Below is a small trained network, with its code and all its weights. Each question gives an input and a target symbol and asks what happens when units are switched off, that is, made to give their printed mean instead of their output.

import numpy as np


def w(rows, s, z=0):
    codes = np.array(rows[::2]) - 128.0
    scale = np.full(codes.shape[1], s)
    scale[-1] = z or s
    return codes * scale


def softmax(a):
    e = np.exp(a - a.max(-1, keepdims=True))
    return e / e.sum(-1, keepdims=True)


def log_softmax(a):
    a = a - a.max(-1, keepdims=True)
    return a - np.log(np.exp(a).sum(-1, keepdims=True))


def net(x, mask):
    ids = ['ΓΔΘΛΞΠΨαβεζμστφω'.index(c) for c in x.split()]
    T = len(ids)
    res = E[ids] + P[:T]
    u = 0
    for l in range(2):
        r = res
        for j in range(3):
            rows = slice(3 * j, 3 * j + 3)
            q, k, v = (r @ M[l][rows].T for M in (Q, K, V))
            z = softmax(np.where(np.tri(T) > 0, q @ k.T / 3**0.5, -1e9)) @ v
            o = O[l][rows]
            res = res + np.where(mask[u + j], z, o[:, -1]) @ o[:, :-1]
        u += 3
    return log_softmax(res[-1] @ U[:, :-1].T + U[:, -1])


Q, K, V, O = {}, {}, {}, {}
E = w([
[135,146,155],'Γ',
[129,139,139],'Δ',
[104,150,124],'Θ',
[161,118,177],'Λ',
[102,146,132],'Ξ',
[110,132,139],'Π',
[8,141,115],'Ψ',
[114,193,126],'α',
[98,198,139],'β',
[122,159,120],'ε',
[244,157,110],'ζ',
[102,75,161],'μ',
[61,37,143],'σ',
[161,83,58],'τ',
[210,2,183],'φ',
[147,215,5],'ω',
],0.0068)
P = w([
[130,120,121],'0',
[134,85,73],'1',
[122,154,181],'2',
[112,62,32],'3',
[132,182,213],'4',
[113,49,2],'5',
[128,202,235],'6',
[130,26,19],'7',
[116,209,246],'8',
],0.0041)
Q[0] = w([
[125,209,96],'0.h0',
[174,117,4],'0.h0',
[143,117,103],'0.h0',
[135,159,119],'0.h1',
[140,114,155],'0.h1',
[168,238,88],'0.h1',
[143,168,111],'0.h2',
[105,117,130],'0.h2',
[110,222,151],'0.h2',
],0.02)
K[0] = w([
[82,64,94],'0.h0',
[124,118,2],'0.h0',
[140,130,95],'0.h0',
[113,157,115],'0.h1',
[150,90,117],'0.h1',
[77,242,98],'0.h1',
[130,120,77],'0.h2',
[128,119,155],'0.h2',
[78,116,67],'0.h2',
],0.022)
V[0] = w([
[133,118,149],'0.h0',
[133,123,125],'0.h0',
[104,108,2],'0.h0',
[140,114,125],'0.h1',
[140,111,125],'0.h1',
[159,23,115],'0.h1',
[187,198,150],'0.h2',
[121,138,143],'0.h2',
[166,79,52],'0.h2',
],0.0071)
O[0] = w([
[119,126,148,114],'0.h0',
[129,139,114,135],'0.h0',
[120,198,2,252],'0.h0',
[130,117,145,140],'0.h1',
[138,113,151,141],'0.h1',
[159,38,217,186],'0.h1',
[72,69,127,108],'0.h2',
[139,109,128,110],'0.h2',
[63,207,129,222],'0.h2',
],0.0072,0.0021)
Q[1] = w([
[147,90,3],'1.h0',
[141,217,114],'1.h0',
[115,125,171],'1.h0',
[66,134,112],'1.h1',
[141,77,113],'1.h1',
[135,138,125],'1.h1',
[199,99,120],'1.h2',
[174,141,153],'1.h2',
[143,105,106],'1.h2',
],0.025)
K[1] = w([
[198,98,5],'1.h0',
[169,209,163],'1.h0',
[105,126,160],'1.h0',
[185,129,81],'1.h1',
[124,195,155],'1.h1',
[126,129,116],'1.h1',
[99,52,94],'1.h2',
[81,115,86],'1.h2',
[140,93,137],'1.h2',
],0.023)
V[1] = w([
[56,139,53],'1.h0',
[28,25,126],'1.h0',
[22,205,169],'1.h0',
[99,40,48],'1.h1',
[152,237,145],'1.h1',
[10,133,178],'1.h1',
[95,65,35],'1.h2',
[115,94,83],'1.h2',
[8,118,164],'1.h2',
],0.014)
O[1] = w([
[46,160,59,252],'1.h0',
[12,67,185,50],'1.h0',
[63,238,176,49],'1.h0',
[55,51,81,240],'1.h1',
[173,249,110,122],'1.h1',
[73,144,233,15],'1.h1',
[62,62,81,233],'1.h2',
[101,93,108,179],'1.h2',
[31,179,179,48],'1.h2',
],0.014,0.0034)
U = w([
[131,150,153,112],'Γ',
[119,161,136,75],'Δ',
[95,158,121,74],'Θ',
[182,126,208,178],'Λ',
[103,165,136,89],'Ξ',
[108,147,142,84],'Π',
[4,177,131,150],'Ψ',
[118,207,123,108],'α',
[110,236,141,152],'β',
[109,171,123,95],'ε',
[245,172,110,163],'ζ',
[96,111,169,146],'μ',
[41,75,169,126],'σ',
[88,61,50,198],'τ',
[151,33,161,26],'φ',
[90,216,21,3],'ω',
],0.0042,0.0067)

Each question gives the input, a string of symbols that net reads in full, and the target symbol t.
The units are the heads (3 rows each of Q, K, V and O). Each row of codes is followed by its name. A weight is (code - 128) times the scale printed after its matrix; where a second scale follows, it is the last column's (O and U).
mask holds one flag per head, layer by layer. A switched-off head (its flag False) gives its mean, the last column of its rows in O, instead of its output. The means were averaged over made-up inputs and are rounded, as every weight is.
A unit's drop is (log p(t) with every unit on - log p(t) with that unit switched off) / (log p(t) with every unit on - log p(t) with every unit switched off).
The circuit of an input: a set's keep is (log p(t) with only the set's units on - log p(t) with every unit switched off) / (log p(t) with every unit on - log p(t) with every unit switched off). Starting from all 6 units, units are removed one at a time, each time the one whose removal leaves the highest keep (on an exact tie, the one counted first), for as long as the keep stays at least 0.8.
units of the circuit, in order: the units of the circuit, biggest drop first
which heads matter: for each layer, one digit per head in row order, 1 if its drop is at least 0.15 and else 0, layers parted by /
drop of u: that unit's drop, to one decimal
input β τ ω τ Ψ Ψ Δ τ σ, target σ: which heads matter : 100 / 100
input τ τ μ τ τ ω Ψ Δ, target ω: which heads matter : 101 / 100
input τ Ψ τ ω ζ τ, target ω: which heads matter : 110 / 110
input ζ ω Γ Ψ, target ω: units of the circuit, in order : 1.h0, 0.h0, 1.h1
input τ ζ τ ζ τ Ψ β, target β: units of the circuit, in order : 1.h0, 1.h2
input ζ τ τ Γ ω ζ β ζ, target ζ: units of the circuit, in order : 1.h1, 1.h0
input ζ ε ζ α, target ζ: units of the circuit, in order : 1.h0
input τ τ ε τ ζ ε ω, target ω: units of the circuit, in order : 1.h0, 0.h1, 0.h0
input Λ σ ζ β, target ζ: which heads matter : 000 / 101
input ζ ζ ζ Ψ, target ζ: units of the circuit, in order : 1.h2, 1.h0
input Ψ σ τ τ ζ, target ζ: which heads matter : 001 / 100
input τ τ τ ε ζ Λ τ Γ ω, target ω: which heads matter : 110 / 100
input Δ ζ τ Γ τ Λ Λ σ σ, target σ: units of the circuit, in order : 1.h0, 0.h0
input β Δ φ, target φ: which heads matter : 111 / 100
input τ ω τ Ξ, target ω: drop of 1.h0 : 0.7
input Ξ τ Ψ Ψ Ψ, target Ψ: drop of 0.h2 : -0.1
input τ τ σ ω ζ β, target ω: drop of 0.h0 : 0.5
input ζ Γ Ξ ω Ψ ζ, target ω: drop of 0.h1 : 0.2
